Here is a tiny trained network, its code and every weight. The questions are about switching its units off for an input and a target symbol, where a switched-off unit gives its printed mean instead of its output.

import numpy as np


def w(rows, s, z=0):
    codes = np.array(rows[::2]) - 128.0
    scale = np.full(codes.shape[1], s)
    scale[-1] = z or s
    return codes * scale


def norm(h):
    return h / np.sqrt((h * h).mean(-1, keepdims=True) + 1e-5)


def f(y):
    return np.maximum(y, 0)


def softmax(a):
    e = np.exp(a - a.max(-1, keepdims=True))
    return e / e.sum(-1, keepdims=True)


def log_softmax(a):
    a = a - a.max(-1, keepdims=True)
    return a - np.log(np.exp(a).sum(-1, keepdims=True))


def net(x, mask):
    ids = ['αβγδζηθμξπστφω'.index(c) for c in x.split()]
    T = len(ids)
    res = E[ids] + P[:T]
    q, k, v = (norm(res) @ M[0].T for M in (Q, K, V))
    z = softmax(np.where(np.tri(T) > 0, q @ k.T / 2**0.5, -1e9)) @ v
    res = res + np.where(mask[0], z, O[0][:, -1]) @ O[0][:, :-1]
    y = f(norm(res) @ A[0][:, :-1].T + A[0][:, -1])
    res = res + np.where(mask[1:13], y, B[0][:, -1]) @ B[0][:, :-1]
    return log_softmax(norm(res)[-1] @ U[:, :-1].T + U[:, -1])


Q, K, V, O, A, B = {}, {}, {}, {}, {}, {}
E = w([
[170,127,95,141,216,73,122],'α',
[8,142,16,98,154,111,240],'β',
[123,177,210,174,198,153,116],'γ',
[118,172,82,148,64,101,145],'δ',
[51,112,185,185,98,178,130],'ζ',
[113,213,52,100,138,141,122],'η',
[148,158,91,214,134,164,95],'θ',
[131,164,129,153,135,174,128],'μ',
[79,107,188,230,151,139,91],'ξ',
[152,84,124,185,136,79,135],'π',
[148,175,176,133,91,86,156],'σ',
[141,152,106,194,84,92,125],'τ',
[92,13,85,229,235,178,160],'φ',
[83,191,147,110,170,53,116],'ω',
],0.016)
P = w([
[162,111,54,3,80,80,10],'0',
[96,154,151,171,113,99,144],'1',
[77,154,156,179,123,107,157],'2',
[84,152,161,190,118,107,143],'3',
[78,150,163,195,127,107,151],'4',
[81,152,170,201,125,99,151],'5',
[78,151,174,207,123,104,143],'6',
[90,155,166,191,132,108,144],'7',
[93,150,180,202,129,109,142],'8',
[81,156,179,204,135,105,140],'9',
[85,162,180,211,139,113,142],'10',
[89,151,180,212,130,108,139],'11',
],0.0053)
Q[0] = w([
[32,207,55,254,134,50,189],'h0',
[33,189,162,242,172,74,114],'h0',
],0.0099)
K[0] = w([
[144,43,149,39,84,149,3],'h0',
[174,60,92,2,80,172,74],'h0',
],0.0097)
V[0] = w([
[9,96,122,109,196,142,124],'h0',
[106,69,66,131,172,76,137],'h0',
],0.011)
O[0] = w([
[73,68,86,12,191,147,29,2],'h0',
[46,99,78,163,183,99,176,158],'h0',
],0.011,0.0014)
A[0] = w([
[133,120,59,130,64,132,125,202],'n0',
[81,88,146,157,130,182,142,85],'n1',
[84,70,129,69,160,127,70,94],'n2',
[174,43,139,141,169,97,164,42],'n3',
[125,119,148,160,165,137,104,58],'n4',
[201,128,161,143,87,185,208,42],'n5',
[82,115,102,132,188,144,216,81],'n6',
[133,6,167,108,59,103,152,202],'n7',
[157,192,115,101,142,163,139,152],'n8',
[105,205,108,85,168,130,156,18],'n9',
[49,95,92,130,191,122,121,1],'n10',
[119,166,125,163,145,126,164,214],'n11',
],0.013,0.0053)
B[0] = w([
[56,152,140,156,179,146,178,167],'n0',
[145,94,95,60,89,108,67,160],'n1',
[127,97,161,195,51,175,218,187],'n2',
[42,200,133,121,149,131,75,148],'n3',
[77,153,108,102,155,74,112,159],'n4',
[146,40,30,36,113,178,117,193],'n5',
[241,69,198,66,159,170,162,206],'n6',
[114,183,189,151,254,151,209,152],'n7',
[149,126,186,154,187,121,137,193],'n8',
[82,92,180,134,125,86,32,162],'n9',
[196,143,113,122,72,49,77,201],'n10',
[107,185,87,98,125,144,59,255],'n11',
],0.0092,0.0088)
U = w([
[222,142,82,115,162,50,109,29],'α',
[86,92,115,53,118,136,185,186],'β',
[159,136,204,132,140,154,111,254],'γ',
[66,182,99,120,64,138,176,117],'δ',
[55,81,167,123,86,224,158,82],'ζ',
[37,183,65,69,160,149,87,201],'η',
[124,139,41,203,122,186,72,99],'θ',
[193,133,96,65,86,199,110,145],'μ',
[88,84,148,237,64,107,76,34],'ξ',
[123,121,134,181,175,118,207,197],'π',
[188,170,164,92,30,89,196,55],'σ',
[130,153,108,195,60,102,147,60],'τ',
[111,52,76,139,174,170,119,84],'φ',
[144,161,155,111,36,4,106,55],'ω',
],0.011,0.0038)

Each question gives the input, a string of symbols that net reads in full, and the target symbol t.
The units are the heads (2 rows each of Q, K, V and O) and the neurons (one row each of A and B). Each row of codes is followed by its name. A weight is (code - 128) times the scale printed after its matrix; where a second scale follows, it is the last column's (O, A, B and U).
mask holds one flag per unit, heads first, then neurons. A switched-off unit (its flag False) gives its mean, the last column of its rows in O or B, instead of its output. The means were averaged over made-up inputs and are rounded, as every weight is.
A unit's drop is (log p(t) with every unit on - log p(t) with that unit switched off) / (log p(t) with every unit on - log p(t) with every unit switched off).
The circuit of an input: a set's keep is (log p(t) with only the set's units on - log p(t) with every unit switched off) / (log p(t) with every unit on - log p(t) with every unit switched off). Starting from the 12 units with the biggest drops (on a tie, the unit counted first), units are removed one at a time, each time the one whose removal leaves the highest keep (on an exact tie, the one counted first), for as long as the keep stays at least 0.8.
circuit, biggest first: the units of the circuit, biggest drop first
unit that matters most: the unit with the biggest drop
k most important neurons: the k neurons with the biggest drops, biggest first
drop of u: that unit's drop, to one decimal
input γ μ γ δ η γ η η γ τ γ ω, target γ: circuit, biggest first -> (h0; n11)
input ω π δ φ η α π γ α η, target ω: unit that matters most -> n10
input γ η ξ φ α, target γ: circuit, biggest first -> (h0; n10; n5)
input γ ξ μ γ μ γ σ μ γ α, target γ: 3 most important neurons -> (n10; n5; n11)
input α δ η μ, target α: 4 most important neurons -> (n6; n10; n5; n2)
input δ η γ π, target π: 3 most important neurons -> (n7; n10; n1)
input γ α π α β ω μ π μ β, target γ: 3 most important neurons -> (n6; n9; n5)
input ξ μ φ η ω μ η η β η ω η, target ξ: 3 most important neurons -> (n2; n9; n11)
input η γ φ π ζ, target η: circuit, biggest first -> (n2; n1; n7)
input γ η τ γ γ γ π, target π: 2 most important neurons -> (n7; n11)
input α μ θ, target α: circuit, biggest first -> (h0; n6; n10; n2)
input ξ ω α γ, target ξ: 3 most important neurons -> (n2; n6; n10)
input π μ γ μ, target π: 2 most important neurons -> (n6; n10)
input η γ μ, target η: 3 most important neurons -> (n11; n2; n10)
input η η σ α, target η: circuit, biggest first -> (n3)
input γ γ γ σ η δ γ π γ η π σ, target γ: 2 most important neurons -> (n10; n7)
input π α σ τ γ γ π α, target π: 3 most important neurons -> (n6; n5; n1)
input γ α π γ γ ζ η φ ω, target γ: drop of h0 -> 1.4
input γ γ γ θ π θ, target γ: drop of h0 -> 1.9
input σ σ μ θ η δ γ γ γ ξ ω, target σ: drop of h0 -> 1.5
input μ ξ γ β φ σ, target μ: unit that matters most -> n5
